K_566: [101,95,96,97,99,90,96,109,100,106,101,98,96,111,99,96,104]
K_950: [112,183,119,97,99,90,96,109,100,106,101,98,96,120,88,102,101]
K_907: [113,114,102,100,103,102,87,105,99,98,106,104,90,104,78,111,89]
key -> tag
[106] -> K_615
[87] -> K_926
[96] -> K_636
[99] -> K_119
key K_907 6: 
K_926
asked: [112,183,119,97,99,90,96,109,100,106,101,98,96,120,88,102,101]
K_950

K_463: [107,105,89,140,121,163,117,110,117,81,104,85,110,64,163,70,112,131,90,127]
K_552: [104,65,117,66,121,76,77,41,77,78,98,78,67,115,133,121,103,135,134,78]
K_543: [110,139,93,88,121,105,135,32,84,81,99,78,134,107,100,142,103,135,98,127]
K_719: [41,135,65,78,115,78,76,121,103,77,77,133,117,134,121,98,104,66,66,78]
K_776: [104,65,117,66,121,76,77,41,77,78,98,78,67,115,133,121,103,108,134,78]
K_688: [104,113,88,88,121,116,143,69,61,78,104,78,115,95,64,134,142,117,140,127]
perm: [41,65,66,67,76,77,77,78,78,78,98,103,104,115,117,121,121,133,134,135]
K_552
shift +1: [104,65,117,66]
[105,66,118,67]

K_638: [103,110,103,164,73,92]
K_123: [82,73,56,93,89,54]
K_459: [54,82,89,93,55,73]
K_344: [107,106,100,168,76,94]
K_297: [114,71,63,148,109,87]
K_527: [93,73,55,82,53,89]
perm: [54,89,93,56,73,82]
K_123
tags:
[71] -> K_205
[63] -> K_614
[106] -> K_876
[110] -> K_391
key K_297 1: 
K_205
perm: [54,55,73,82,89,93]
K_459

K_281: [81,81,92,113,95,98,136,122,105,106,145,130,77,71,125,90,101,101]
K_423: [115,112,126,109,74,106,68,107,88,98,129,130,94,103,124,131,134,134]
K_454: [36,95,113,41,117,112,109,77,41,79,119,147,135,159,93,129,91,42]
K_311: [96,87,99,97,77,107,117,87,70,119,75,129,134,135,123,75,96,124]
K_944: [125,85,83,90,72,83,95,100,88,107,99,83,74,88,73,84,85,87]
K_74: [77,101,125,81,95,72,101,130,105,98,90,145,122,113,92,81,106,136]
K_94: [107,115,125,98,130,124,131,68,106,109,103,129,94,134,74,134,112,88]
perm: [87,125,85,83,90,72,83,95,100,88,107,99,83,74,88,73,84,85]
K_944
present: [109,126,112]
no
asked: [105,98]
K_74
perm: [88,112,134,74,134,94,129,103,109,106,68,131,124,130,98,125,115,107]
K_94
present: [83,85,125]
no
perm: [125,98,130,124,131,68,106,109,103,129,94,134,74,134,112,88,107,115]
K_94
perm: [72,77,81,81,90,92,95,98,101,101,105,106,113,122,125,130,136,145]
K_74

K_851: [107,102,17,165,72,54]
K_522: [76,95,68,64,86,96]
K_128: [102,102,29,93,82,85]
K_216: [128,95,64,96,68,86]
shift -1: [102]
[101]
asked: [102,29]
K_128
tags:
[85] -> K_594
[96] -> K_928
[86] -> K_504
key K_216 5: 
K_504
asked: [95,68,64,86,96]
K_522

K_537: [12,116,86,125,52,21,172,168,143,130,45,171,119,116,12,181,180]
K_738: [60,152,36,54,38,61,34,156,122,152,170,82,36,23,161,56,29]
K_526: [147,50,166,19,52,165,122,132,37,72,144,52,171,70,157,76,52]
K_402: [154,165,183,150,123,39,183,57,61,177,32,139,108,137,21,103,66]
K_815: [16,27,83,88,61,57,183,39,123,177,140,57,140,73,148,161,64]
K_126: [117,94,32,48,158,32,64,130,41,49,24,19,58,126,153,170,44]
K_277: [60,45,21,47,50,51,90,75,158,132,94,186,131,104,155,74,154]
K_184: [12,85,20,15,177,115,93,73,90,26,175,134,74,91,111,96,143]
K_447: [156,155,103,116,17,170,90,150,38,45,36,70,187,168,137,72,104]
K_866: [158,55,158,95,173,95,25,128,142,85,61,62,26,91,69,140,81]
key -> tag
[167] -> K_772
[158] -> K_792
[20] -> K_676
[19] -> K_46
[166] -> K_220
[90] -> K_934
[183] -> K_441
key K_184 2: 
K_676
asked: [16,27,83,88,61,57,183,39,123,177,140,57,140,73,148,161,64]
K_815
asked: [183,39,123,177]
K_815
shift -1: [32,48]
[31,47]
perm: [161,64,16,27,83,88,61,57,183,39,123,177,140,57,140,73,148]
K_815
asked: [61,57,183,39,123,177]
K_815

K_726: [180,134,151,157,126,163,126,71,122,97,101,146,87,110,98,136,132]
K_609: [157,132,126,98,86,136,180,146,151,126,101,134,163,122,97,110,71]
K_66: [159,121,32,80,42,40,92,96,49,92,156,64,68,107,51,43,78]
K_602: [105,63,113,56,165,114,68,126,81,59,65,117,107,139,68,152,65]
asked: [114,68]
K_602
key -> tag
[126] -> K_98
[80] -> K_732
[125] -> K_387
[156] -> K_921
[157] -> K_196
key K_726 3: 
K_196
shift +1: [157]
[158]
perm: [78,43,51,107,68,64,156,92,49,96,92,40,42,80,32,121,159]
K_66
perm: [71,157,132,126,98,86,136,180,146,151,126,101,134,163,122,97,110]
K_609

K_532: [71,93,166,56,64,81,83,161,136,170,132,119,57,131,108,33,113,30]
K_539: [71,93,166,56,64,81,83,161,136,170,132,119,112,146,166,89,120,86]
K_500: [104,91,166,94,61,64,117,177,162,152,130,125,135,113,148,132,112,136]
K_37: [130,108,38,148,136,112,112,42,63,30,68,81,93,57,31,118,85,119]
present: [64,81]
yes
asked: [61,64]
K_500

